Below is a small trained network, with its code and all its weights. Each question gives an input and a class and asks what happens when units are switched off, that is, made to give their printed mean instead of their output.

import numpy as np


def w(rows, s, z=0):
    codes = np.array(rows[::2]) - 128.0
    scale = np.full(codes.shape[1], s)
    scale[-1] = z or s
    return codes * scale


def f(y):
    return y / 2 * (1 + np.tanh(0.7978845608 * (y + 0.044715 * y**3)))


def log_softmax(a):
    a = a - a.max(-1, keepdims=True)
    return a - np.log(np.exp(a).sum(-1, keepdims=True))


def net(x, mask):
    res = np.array(x, float).reshape(1, 5) / 4 @ E
    y = f(res @ A[0][:, :-1].T + A[0][:, -1])
    res = res + np.where(mask, y, B[0][:, -1]) @ B[0][:, :-1]
    return log_softmax(res[-1] @ U[:, :-1].T + U[:, -1])


A, B = {}, {}
E = w([
[207,151,207,170,48,235,93,174,179,143],'x0',
[144,87,138,5,88,148,189,202,58,111],'x1',
[152,138,186,146,37,114,154,56,69,86],'x2',
[117,141,139,126,131,123,123,135,116,130],'x3',
[133,140,128,126,139,124,124,139,129,112],'x4',
],0.012)
A[0] = w([
[111,80,114,57,103,95,208,97,39,68,102],'N1',
[151,83,116,71,141,183,150,240,151,172,155],'N2',
[135,107,156,74,160,139,62,205,206,248,125],'N3',
[6,120,45,96,243,135,167,187,157,176,159],'N4',
[125,165,126,183,149,50,112,2,154,114,254],'N5',
[95,143,134,194,183,162,92,156,181,196,156],'N6',
[94,141,79,151,193,60,143,74,105,150,164],'N7',
],0.0074,0.0036)
B[0] = w([
[99,55,79,68,108,81,86,151,100,102,214],'N1',
[215,145,104,128,139,96,231,125,1,188,206],'N2',
[206,194,37,150,172,91,125,104,115,144,200],'N3',
[68,128,225,151,28,219,216,149,208,89,253],'N4',
[164,191,179,181,160,60,184,40,157,165,236],'N5',
[116,90,74,197,155,174,73,153,168,180,204],'N6',
[173,153,149,160,138,134,179,96,91,103,222],'N7',
],0.0086,0.013)
U = w([
[67,175,216,206,51,234,130,74,215,105,241],'0',
[158,226,83,134,197,58,222,88,23,188,125],'1',
[101,103,184,56,8,254,214,222,76,51,141],'2',
[33,57,91,51,135,70,102,118,65,14,5],'3',
[110,129,42,155,209,186,19,147,178,255,104],'4',
],0.006,0.0022)

Each question gives the input, the list of numbers given to net, and the class t.
The units are the neurons (one row each of A and B). Each row of codes is followed by its name. A weight is (code - 128) times the scale printed after its matrix; where a second scale follows, it is the last column's (A, B and U).
mask holds one flag per neuron, in row order. A switched-off neuron (its flag False) gives its mean, the last column of its row in B, instead of its output. The means were averaged over made-up inputs and are rounded, as every weight is.
A unit's drop is (log p(t) with every unit on - log p(t) with that unit switched off) / (log p(t) with every unit on - log p(t) with every unit switched off).
The circuit of an input: a set's keep is (log p(t) with only the set's units on - log p(t) with every unit switched off) / (log p(t) with every unit on - log p(t) with every unit switched off). Starting from all 7 units, units are removed one at a time, each time the one whose removal leaves the highest keep (on an exact tie, the one counted first), for as long as the keep stays at least 0.8.
circuit, biggest first: the units of the circuit, biggest drop first
unit that matters most: the unit with the biggest drop
top k neurons: the k neurons with the biggest drops, biggest first
drop when u is switched off: that unit's drop, to one decimal
input [2,4,-5,-1,6], class 1: top neuron : N2
input [-6,2,1,-2,7], class 3: top 2 neurons : N1; N2
input [2,-3,-1,5,-3], class 4: circuit, biggest first : N4; N2
input [0,-2,-8,-1,-6], class 0: top 2 neurons : N4; N1
input [8,2,-2,3,-8], class 1: top 3 neurons : N2; N4; N3
input [4,-8,-3,1,-4], class 4: top 2 neurons : N4; N6
input [3,1,-1,7,2], class 1: top 4 neurons : N4; N6; N1; N2
input [-1,3,4,-6,0], class 3: top 2 neurons : N4; N1
input [-1,-8,3,-3,-5], class 1: top 3 neurons : N4; N5; N7
input [1,-7,-2,-7,4], class 4: top 3 neurons : N4; N6; N2
input [7,-5,0,0,-1], class 4: top 2 neurons : N4; N6
input [-1,6,2,1,6], class 3: drop when N3 is switched off : 0.0
input [4,-6,-3,7,0], class 4: drop when N4 is switched off : 0.1
input [-3,5,-8,1,7], class 2: unit that matters most : N4
input [6,2,-8,2,-2], class 1: drop when N2 is switched off : 1.8
